Below is a small trained network, with its code and all its weights. Each question gives an input and a class and asks what happens when units are switched off, that is, made to give their printed mean instead of their output.

import numpy as np


def w(rows, s, z=0):
    codes = np.array(rows[::2]) - 128.0
    scale = np.full(codes.shape[1], s)
    scale[-1] = z or s
    return codes * scale


def norm(h):
    return h / np.sqrt((h * h).mean(-1, keepdims=True) + 1e-5)


def f(y):
    return np.maximum(y, 0)


def log_softmax(a):
    a = a - a.max(-1, keepdims=True)
    return a - np.log(np.exp(a).sum(-1, keepdims=True))


def net(x, mask):
    res = np.array(x, float).reshape(1, 4) / 4 @ E
    u = 0
    for l in range(2):
        y = f(norm(res) @ A[l][:, :-1].T + A[l][:, -1])
        res = res + np.where(mask[u : u + 4], y, B[l][:, -1]) @ B[l][:, :-1]
        u += 4
    return log_softmax(norm(res)[-1] @ U[:, :-1].T + U[:, -1])


A, B = {}, {}
E = w([
[223,166,68,254,112,119],'x0',
[162,73,67,54,21,102],'x1',
[70,212,191,194,125,157],'x2',
[163,140,79,113,153,244],'x3',
],0.0063)
A[0] = w([
[127,17,90,79,57,124,73],'0.n1',
[119,63,36,117,13,137,42],'0.n2',
[160,164,120,156,100,251,49],'0.n3',
[2,102,134,92,147,199,252],'0.n4',
],0.0088,0.0032)
B[0] = w([
[15,75,223,155,82,137,231],'0.n1',
[85,3,128,44,130,212,223],'0.n2',
[254,237,244,104,247,50,190],'0.n3',
[172,120,9,242,95,129,254],'0.n4',
],0.0077,0.0073)
A[1] = w([
[61,128,130,156,147,138,253],'1.n1',
[91,8,184,114,93,122,193],'1.n2',
[149,138,146,100,99,54,41],'1.n3',
[40,105,183,190,95,128,186],'1.n4',
],0.011,0.0028)
B[1] = w([
[161,12,18,76,24,170,182],'1.n1',
[90,123,119,203,102,142,253],'1.n2',
[244,169,151,180,135,89,134],'1.n3',
[108,22,70,162,132,178,206],'1.n4',
],0.011)
U = w([
[162,234,110,180,202,125,204],'0',
[100,29,41,166,37,172,177],'1',
[157,118,164,5,124,154,81],'2',
[73,162,148,50,89,61,2],'3',
],0.014,0.0055)

Each question gives the input, the list of numbers given to net, and the class t.
The units are the neurons (one row each of A and B). Each row of codes is followed by its name. A weight is (code - 128) times the scale printed after its matrix; where a second scale follows, it is the last column's (A, B and U).
mask holds one flag per neuron, layer by layer. A switched-off neuron (its flag False) gives its mean, the last column of its row in B, instead of its output. The means were averaged over made-up inputs and are rounded, as every weight is.
A unit's drop is (log p(t) with every unit on - log p(t) with that unit switched off) / (log p(t) with every unit on - log p(t) with every unit switched off).
The circuit of an input: a set's keep is (log p(t) with only the set's units on - log p(t) with every unit switched off) / (log p(t) with every unit on - log p(t) with every unit switched off). Starting from all 8 units, units are removed one at a time, each time the one whose removal leaves the highest keep (on an exact tie, the one counted first), for as long as the keep stays at least 0.8.
units of the circuit, in order: the units of the circuit, biggest drop first
k most important neurons: the k neurons with the biggest drops, biggest first
k most important neurons of layer l: the k neurons of layer l with the biggest drops, biggest first
drop of u: that unit's drop, to one decimal
input [-2,7,5,8], class 2: units of the circuit, in order -> [0.n3; 1.n2]
input [-2,2,1,7], class 0: units of the circuit, in order -> [0.n3; 1.n1]
input [-5,-8,8,6], class 0: units of the circuit, in order -> [0.n3; 0.n2]
input [6,4,-2,6], class 2: units of the circuit, in order -> [0.n3; 1.n2; 1.n4; 0.n4]
input [8,5,6,-1], class 0: 2 most important neurons -> [0.n1; 1.n1]
input [4,-8,6,3], class 0: 2 most important neurons -> [0.n3; 0.n1]
input [1,6,1,8], class 2: 3 most important neurons -> [0.n3; 1.n4; 0.n4]
input [-1,-8,-1,4], class 0: 2 most important neurons of layer 0 -> [0.n1; 0.n3]
input [-2,-4,-6,7], class 0: drop of 1.n4 -> 0.1
input [-2,2,2,6], class 0: drop of 0.n3 -> 0.5
